Below are the code and all the weights of a small trained network. Each question names an input and a class and asks about switching units off, where a switched-off unit gives its printed mean instead of its output.

import numpy as np


def w(rows, s, z=0):
    codes = np.array(rows[::2]) - 128.0
    scale = np.full(codes.shape[1], s)
    scale[-1] = z or s
    return codes * scale


def f(y):
    return y / 2 * (1 + np.tanh(0.7978845608 * (y + 0.044715 * y**3)))


def log_softmax(a):
    a = a - a.max(-1, keepdims=True)
    return a - np.log(np.exp(a).sum(-1, keepdims=True))


def net(x, mask):
    res = np.array(x, float).reshape(1, 7) / 4 @ E
    y = f(res @ A[0][:, :-1].T + A[0][:, -1])
    res = res + np.where(mask, y, B[0][:, -1]) @ B[0][:, :-1]
    return log_softmax(res[-1] @ U[:, :-1].T + U[:, -1])


A, B = {}, {}
E = w([
[221,152,214,235,190,100,251,125,94,167],'x0',
[140,128,139,122,134,129,113,120,120,130],'x1',
[117,129,142,109,124,125,139,120,106,117],'x2',
[10,13,159,202,234,212,45,235,48,92],'x3',
[169,52,92,119,108,148,135,150,141,138],'x4',
[139,101,121,126,130,123,133,135,143,128],'x5',
[165,119,245,194,41,187,120,88,254,80],'x6',
],0.0088)
A[0] = w([
[168,134,167,145,222,98,236,156,92,131,128],'N0',
[121,145,61,60,62,121,86,49,144,75,145],'N1',
[108,102,199,155,62,185,82,99,220,2,109],'N2',
[163,152,198,170,119,135,202,90,157,203,66],'N3',
[185,126,187,93,91,163,147,50,149,48,120],'N4',
[229,135,91,169,172,39,125,133,34,95,133],'N5',
[202,147,181,149,65,101,160,64,184,108,92],'N6',
[159,133,165,105,78,30,188,59,183,156,194],'N7',
[117,108,154,192,173,185,98,127,119,136,1],'N8',
[216,139,193,177,103,132,186,77,141,83,96],'N9',
[192,191,39,20,56,37,161,40,164,178,117],'N10',
[62,93,106,114,168,138,25,168,68,133,129],'N11',
[150,119,197,123,117,123,110,146,107,189,89],'N12',
],0.0079,0.0066)
B[0] = w([
[115,101,114,202,101,157,180,52,111,87,184],'N0',
[137,126,127,204,182,164,168,71,130,144,199],'N1',
[183,120,120,234,246,162,220,103,18,168,215],'N2',
[160,159,126,92,148,149,127,194,85,115,173],'N3',
[94,110,134,110,86,87,126,182,126,141,176],'N4',
[110,111,121,187,155,170,140,107,146,155,169],'N5',
[125,212,162,34,83,96,74,161,160,160,193],'N6',
[166,169,154,100,65,91,103,159,136,141,212],'N7',
[177,163,192,191,130,117,198,116,124,161,151],'N8',
[152,202,115,99,86,85,120,218,152,150,184],'N9',
[107,26,115,254,215,193,129,54,89,125,249],'N10',
[71,179,75,114,80,85,101,179,209,153,202],'N11',
[135,99,121,108,138,155,111,78,103,110,131],'N12',
],0.0085,0.018)
U = w([
[134,103,102,143,184,164,146,114,99,137,251],'0',
[210,139,117,139,154,154,191,85,111,130,149],'1',
[145,168,99,2,65,128,55,179,193,124,84],'2',
],0.011,0.0027)

Each question gives the input, the list of numbers given to net, and the class t.
The units are the neurons (one row each of A and B). Each row of codes is followed by its name. A weight is (code - 128) times the scale printed after its matrix; where a second scale follows, it is the last column's (A, B and U).
mask holds one flag per neuron, in row order. A switched-off neuron (its flag False) gives its mean, the last column of its row in B, instead of its output. The means were averaged over made-up inputs and are rounded, as every weight is.
A unit's drop is (log p(t) with every unit on - log p(t) with that unit switched off) / (log p(t) with every unit on - log p(t) with every unit switched off).
The circuit of an input: a set's keep is (log p(t) with only the set's units on - log p(t) with every unit switched off) / (log p(t) with every unit on - log p(t) with every unit switched off). Starting from the 12 units with the biggest drops (on a tie, the unit counted first), units are removed one at a time, each time the one whose removal leaves the highest keep (on an exact tie, the one counted first), for as long as the keep stays at least 0.8.
circuit, biggest first: the units of the circuit, biggest drop first
k most important neurons: the k neurons with the biggest drops, biggest first
drop of u: that unit's drop, to one decimal
input [2,-2,6,8,0,0,4], class 1: circuit, biggest first -> N8
input [3,-1,-7,7,-5,8,6], class 1: circuit, biggest first -> N8; N10
input [4,-7,-3,5,-5,2,5], class 1: circuit, biggest first -> N10; N8
input [-8,7,-2,1,-4,5,-1], class 2: 2 most important neurons -> N10; N11
input [-1,2,-1,2,-3,-5,-7], class 2: 3 most important neurons -> N10; N2; N11
input [3,0,5,-7,-1,0,7], class 2: 2 most important neurons -> N6; N9
input [-1,8,8,4,4,5,-7], class 2: 3 most important neurons -> N10; N11; N2
input [-5,-6,5,-8,-4,-7,-4], class 0: drop of N10 -> 1.4
input [5,6,-4,6,8,-4,5], class 1: drop of N8 -> 0.3
input [2,-3,4,-3,3,4,2], class 2: drop of N2 -> 0.1
